Below is a small trained network, with its code and all its weights. Each question gives an input and a class and asks what happens when units are switched off, that is, made to give their printed mean instead of their output.

import numpy as np


def w(rows, s, z=0):
    codes = np.array(rows[::2]) - 128.0
    scale = np.full(codes.shape[1], s)
    scale[-1] = z or s
    return codes * scale


def f(y):
    return y / 2 * (1 + np.tanh(0.7978845608 * (y + 0.044715 * y**3)))


def log_softmax(a):
    a = a - a.max(-1, keepdims=True)
    return a - np.log(np.exp(a).sum(-1, keepdims=True))


def net(x, mask):
    res = np.array(x, float).reshape(1, 8) / 4 @ E
    y = f(res @ A[0][:, :-1].T + A[0][:, -1])
    res = res + np.where(mask, y, B[0][:, -1]) @ B[0][:, :-1]
    return log_softmax(res[-1] @ U[:, :-1].T + U[:, -1])


A, B = {}, {}
E = w([
[120,157,156,23,206,113,223],'x0',
[179,173,85,25,26,27,112],'x1',
[203,196,51,217,194,77,159],'x2',
[126,129,135,132,124,123,134],'x3',
[47,163,131,126,187,55,38],'x4',
[179,254,205,118,119,200,77],'x5',
[231,50,186,116,176,87,60],'x6',
[136,123,101,112,137,151,112],'x7',
],0.0063)
A[0] = w([
[3,126,92,103,194,28,54,126],'neuron 1',
[167,62,132,114,83,229,255,150],'neuron 2',
[149,232,203,150,97,153,131,84],'neuron 3',
[103,102,165,175,179,167,149,71],'neuron 4',
[149,199,154,110,135,174,90,84],'neuron 5',
[104,109,203,199,170,181,156,82],'neuron 6',
[171,92,123,127,102,172,188,81],'neuron 7',
[114,137,151,64,204,122,178,93],'neuron 8',
[147,153,105,84,75,82,108,78],'neuron 9',
[61,193,101,145,108,147,177,74],'neuron 10',
[153,179,70,150,171,117,126,84],'neuron 11',
[96,63,102,147,120,69,159,85],'neuron 12',
[123,197,188,142,179,210,110,139],'neuron 13',
[171,177,127,57,41,77,143,85],'neuron 14',
[148,170,60,60,97,91,90,81],'neuron 15',
[42,169,162,120,195,102,51,134],'neuron 16',
[188,223,156,159,97,180,22,127],'neuron 17',
[112,102,106,134,202,215,115,149],'neuron 18',
[73,60,150,50,92,194,84,80],'neuron 19',
[189,113,119,142,56,183,207,88],'neuron 20',
[104,146,136,48,181,110,210,96],'neuron 21',
[70,241,27,175,132,143,189,142],'neuron 22',
[162,145,94,68,78,100,117,91],'neuron 23',
[159,145,130,115,57,54,126,98],'neuron 24',
[104,52,32,86,145,100,133,84],'neuron 25',
[102,64,98,144,114,68,152,91],'neuron 26',
[123,107,118,185,60,126,59,104],'neuron 27',
[59,24,75,177,146,116,187,112],'neuron 28',
[176,93,155,70,177,103,131,139],'neuron 29',
[88,126,198,70,84,170,99,96],'neuron 30',
[116,92,116,209,58,96,95,112],'neuron 31',
[156,70,123,174,113,118,91,246],'neuron 32',
[122,133,145,58,184,120,191,96],'neuron 33',
[217,60,191,151,249,76,87,139],'neuron 34',
[174,176,61,149,173,111,130,105],'neuron 35',
[224,83,134,134,91,175,182,124],'neuron 36',
[188,94,200,128,144,87,107,101],'neuron 37',
[128,160,150,59,193,120,181,219],'neuron 38',
[122,104,96,180,78,160,58,122],'neuron 39',
[35,158,109,108,95,185,172,133],'neuron 40',
[195,193,88,200,162,96,135,78],'neuron 41',
[44,166,94,143,100,134,177,99],'neuron 42',
[170,170,78,189,177,88,161,64],'neuron 43',
[190,173,44,154,170,152,139,110],'neuron 44',
],0.0086,0.011)
B[0] = w([
[164,158,141,130,136,104,96,208],'neuron 1',
[160,174,125,122,133,89,94,202],'neuron 2',
[171,96,99,62,173,153,140,155],'neuron 3',
[67,99,84,156,186,115,97,143],'neuron 4',
[162,103,134,62,177,172,160,143],'neuron 5',
[62,83,85,137,181,87,131,161],'neuron 6',
[171,143,167,142,156,121,99,136],'neuron 7',
[127,168,131,186,129,173,120,155],'neuron 8',
[86,89,113,151,170,126,120,137],'neuron 9',
[136,86,156,154,132,192,69,146],'neuron 10',
[146,102,196,134,149,136,147,140],'neuron 11',
[170,131,138,64,202,178,146,143],'neuron 12',
[143,109,85,94,139,109,131,192],'neuron 13',
[73,87,83,146,174,107,118,155],'neuron 14',
[99,109,114,149,158,124,125,144],'neuron 15',
[189,179,144,128,141,93,97,192],'neuron 16',
[146,133,101,93,139,147,161,197],'neuron 17',
[57,114,67,147,137,72,124,182],'neuron 18',
[157,89,247,194,109,77,216,161],'neuron 19',
[148,166,157,140,170,92,73,153],'neuron 20',
[98,175,137,162,121,178,136,162],'neuron 21',
[138,88,123,114,68,136,94,207],'neuron 22',
[66,64,89,187,184,96,106,140],'neuron 23',
[74,104,107,146,153,134,114,144],'neuron 24',
[177,120,131,85,164,169,152,154],'neuron 25',
[155,118,122,104,166,167,143,144],'neuron 26',
[117,173,135,175,145,176,147,154],'neuron 27',
[166,119,108,62,150,128,148,182],'neuron 28',
[115,130,109,145,92,159,111,168],'neuron 29',
[141,97,169,122,131,111,188,155],'neuron 30',
[123,191,127,144,134,181,150,155],'neuron 31',
[104,162,94,114,79,128,150,244],'neuron 32',
[118,173,134,173,132,191,130,153],'neuron 33',
[126,81,130,117,65,159,86,221],'neuron 34',
[126,101,171,142,123,129,152,153],'neuron 35',
[143,156,133,126,142,98,68,165],'neuron 36',
[127,77,124,131,107,177,101,154],'neuron 37',
[120,163,94,144,90,135,159,228],'neuron 38',
[110,178,131,155,136,151,151,160],'neuron 39',
[137,80,135,126,81,130,91,175],'neuron 40',
[124,109,180,153,115,105,171,159],'neuron 41',
[139,84,144,117,107,156,78,155],'neuron 42',
[138,98,207,144,140,109,171,148],'neuron 43',
[118,110,184,143,117,100,151,159],'neuron 44',
],0.011)
U = w([
[39,66,81,186,216,89,108,93],'0',
[186,109,116,41,201,197,176,87],'1',
[136,82,255,193,106,80,211,103],'2',
[129,144,97,134,70,102,133,253],'3',
[138,66,138,149,42,186,35,70],'4',
[104,219,126,216,127,219,151,91],'5',
[190,196,159,148,163,43,26,80],'6',
[115,144,96,119,64,86,149,219],'7',
],0.011,0.016)

Each question gives the input, the list of numbers given to net, and the class t.
The units are the neurons (one row each of A and B). Each row of codes is followed by its name. A weight is (code - 128) times the scale printed after its matrix; where a second scale follows, it is the last column's (A, B and U).
mask holds one flag per neuron, in row order. A switched-off neuron (its flag False) gives its mean, the last column of its row in B, instead of its output. The means were averaged over made-up inputs and are rounded, as every weight is.
A unit's drop is (log p(t) with every unit on - log p(t) with that unit switched off) / (log p(t) with every unit on - log p(t) with every unit switched off).
The circuit of an input: a set's keep is (log p(t) with only the set's units on - log p(t) with every unit switched off) / (log p(t) with every unit on - log p(t) with every unit switched off). Starting from the 12 units with the biggest drops (on a tie, the unit counted first), units are removed one at a time, each time the one whose removal leaves the highest keep (on an exact tie, the one counted first), for as long as the keep stays at least 0.8.
units of the circuit, in order: the units of the circuit, biggest drop first
unit that matters most: the unit with the biggest drop
top k neurons: the k neurons with the biggest drops, biggest first
input [1,0,-8,-2,8,-2,-4,-4], class 2: unit that matters most	neuron 19
input [8,8,-6,7,6,-3,-1,-3], class 0: top 2 neurons	neuron 14; neuron 23
input [3,5,-6,3,3,1,3,-3], class 2: top 2 neurons	neuron 19; neuron 30
input [-4,-6,8,4,-3,8,7,-1], class 1: top 2 neurons	neuron 17; neuron 3
input [-8,-3,0,-5,-2,-8,1,3], class 1: units of the circuit, in order	neuron 28; neuron 12
input [5,-2,6,-2,-6,1,-1,-3], class 2: units of the circuit, in order	neuron 44; neuron 43
input [6,5,-6,3,5,4,6,-3], class 2: top 2 neurons	neuron 30; neuron 19
input [-8,2,1,6,-6,-4,-4,6], class 5: top 2 neurons	neuron 31; neuron 27
input [-6,-6,1,-1,-5,-7,5,0], class 1: top 2 neurons	neuron 28; neuron 12
input [-8,-8,-8,-1,0,6,1,3], class 0: units of the circuit, in order	neuron 6; neuron 18
input [-4,5,3,-7,6,8,1,-7], class 1: units of the circuit, in order	neuron 17; neuron 3
input [3,0,-2,1,6,6,-4,4], class 1: units of the circuit, in order	neuron 5; neuron 3
input [-3,5,4,2,-3,-8,-8,-7], class 1: units of the circuit, in order	neuron 12; neuron 28; neuron 26
input [-6,-8,-5,8,2,4,-2,-4], class 0: units of the circuit, in order	neuron 6
input [4,-6,-8,0,-1,-2,8,7], class 2: top 3 neurons	neuron 19; neuron 30; neuron 22
input [6,0,-5,-2,1,5,-3,-1], class 5: top 3 neurons	neuron 21; neuron 33; neuron 8
input [-8,0,5,-2,6,1,-5,-7], class 5: top 3 neurons	neuron 31; neuron 27; neuron 39
input [0,1,5,7,-3,6,-8,5], class 4: units of the circuit, in order	neuron 22; neuron 10
input [4,-3,7,7,7,7,-3,5], class 1: top 3 neurons	neuron 3; neuron 5; neuron 13
input [0,-3,6,-6,3,6,8,8], class 4: units of the circuit, in order	neuron 34
